Here is a tiny trained network, its code and every weight. The questions are about switching its units off for an input and a class, where a switched-off unit gives its printed mean instead of its output.

import numpy as np


def w(rows, s, z=0):
    codes = np.array(rows[::2]) - 128.0
    scale = np.full(codes.shape[1], s)
    scale[-1] = z or s
    return codes * scale


def f(y):
    return y / 2 * (1 + np.tanh(0.7978845608 * (y + 0.044715 * y**3)))


def log_softmax(a):
    a = a - a.max(-1, keepdims=True)
    return a - np.log(np.exp(a).sum(-1, keepdims=True))


def net(x, mask):
    res = np.array(x, float).reshape(1, 5) / 4 @ E
    y = f(res @ A[0][:, :-1].T + A[0][:, -1])
    res = res + np.where(mask, y, B[0][:, -1]) @ B[0][:, :-1]
    return log_softmax(res[-1] @ U[:, :-1].T + U[:, -1])


A, B = {}, {}
E = w([
[79,15,171,91,118,60,103],'x0',
[42,91,142,92,207,103,51],'x1',
[189,183,54,166,176,198,181],'x2',
[27,203,185,251,32,247,184],'x3',
[134,34,165,131,87,96,148],'x4',
],0.011)
A[0] = w([
[93,61,126,145,119,71,130,19],'n1',
[52,123,63,146,132,129,137,20],'n2',
[97,20,121,45,194,98,12,233],'n3',
[103,51,54,73,183,55,2,180],'n4',
[96,51,164,130,90,130,164,223],'n5',
[130,26,201,128,109,67,149,253],'n6',
[217,139,112,102,150,76,114,240],'n7',
],0.011,0.0034)
B[0] = w([
[101,104,132,153,96,90,37,164],'n1',
[96,230,149,164,91,109,106,136],'n2',
[112,122,223,100,142,74,90,254],'n3',
[128,113,212,71,247,103,58,248],'n4',
[110,122,81,175,98,140,81,175],'n5',
[95,35,58,162,63,119,85,205],'n6',
[200,100,78,32,83,76,164,201],'n7',
],0.014,0.024)
U = w([
[92,94,139,33,234,86,76,34],'0',
[215,142,22,57,168,101,246,46],'1',
[84,57,129,176,58,102,124,24],'2',
[65,234,188,211,94,242,222,255],'3',
],0.011,0.0063)

Each question gives the input, the list of numbers given to net, and the class t.
The units are the neurons (one row each of A and B). Each row of codes is followed by its name. A weight is (code - 128) times the scale printed after its matrix; where a second scale follows, it is the last column's (A, B and U).
mask holds one flag per neuron, in row order. A switched-off neuron (its flag False) gives its mean, the last column of its row in B, instead of its output. The means were averaged over made-up inputs and are rounded, as every weight is.
A unit's drop is (log p(t) with every unit on - log p(t) with that unit switched off) / (log p(t) with every unit on - log p(t) with every unit switched off).
The circuit of an input: a set's keep is (log p(t) with only the set's units on - log p(t) with every unit switched off) / (log p(t) with every unit on - log p(t) with every unit switched off). Starting from all 7 units, units are removed one at a time, each time the one whose removal leaves the highest keep (on an exact tie, the one counted first), for as long as the keep stays at least 0.8.
units of the circuit, in order: the units of the circuit, biggest drop first
k most important neurons: the k neurons with the biggest drops, biggest first
drop when u is switched off: that unit's drop, to one decimal
input [7,-3,-2,4,-5], class 2: units of the circuit, in order => [n4]
input [5,-6,-6,-3,5], class 2: 2 most important neurons => [n6 n5]
input [-7,-2,-3,-6,-5], class 1: units of the circuit, in order => [n7 n3]
input [-3,5,7,1,8], class 3: units of the circuit, in order => [n4 n7 n6]
input [6,2,8,3,1], class 3: units of the circuit, in order => [n4 n7 n6]
input [4,-6,2,-4,5], class 2: units of the circuit, in order => [n6 n4]
input [-4,6,7,0,-2], class 1: 2 most important neurons => [n4 n3]
input [-7,4,-7,5,3], class 3: 2 most important neurons => [n4 n6]
input [-6,-5,-8,-2,-7], class 1: units of the circuit, in order => [n4 n3]
input [-1,-6,-4,4,7], class 2: drop when n3 is switched off => 0.0
input [2,4,8,2,8], class 2: drop when n4 is switched off => 0.5
input [-5,-8,8,3,7], class 3: drop when n7 is switched off => 0.5
input [-5,0,6,-1,3], class 1: drop when n4 is switched off => 0.1
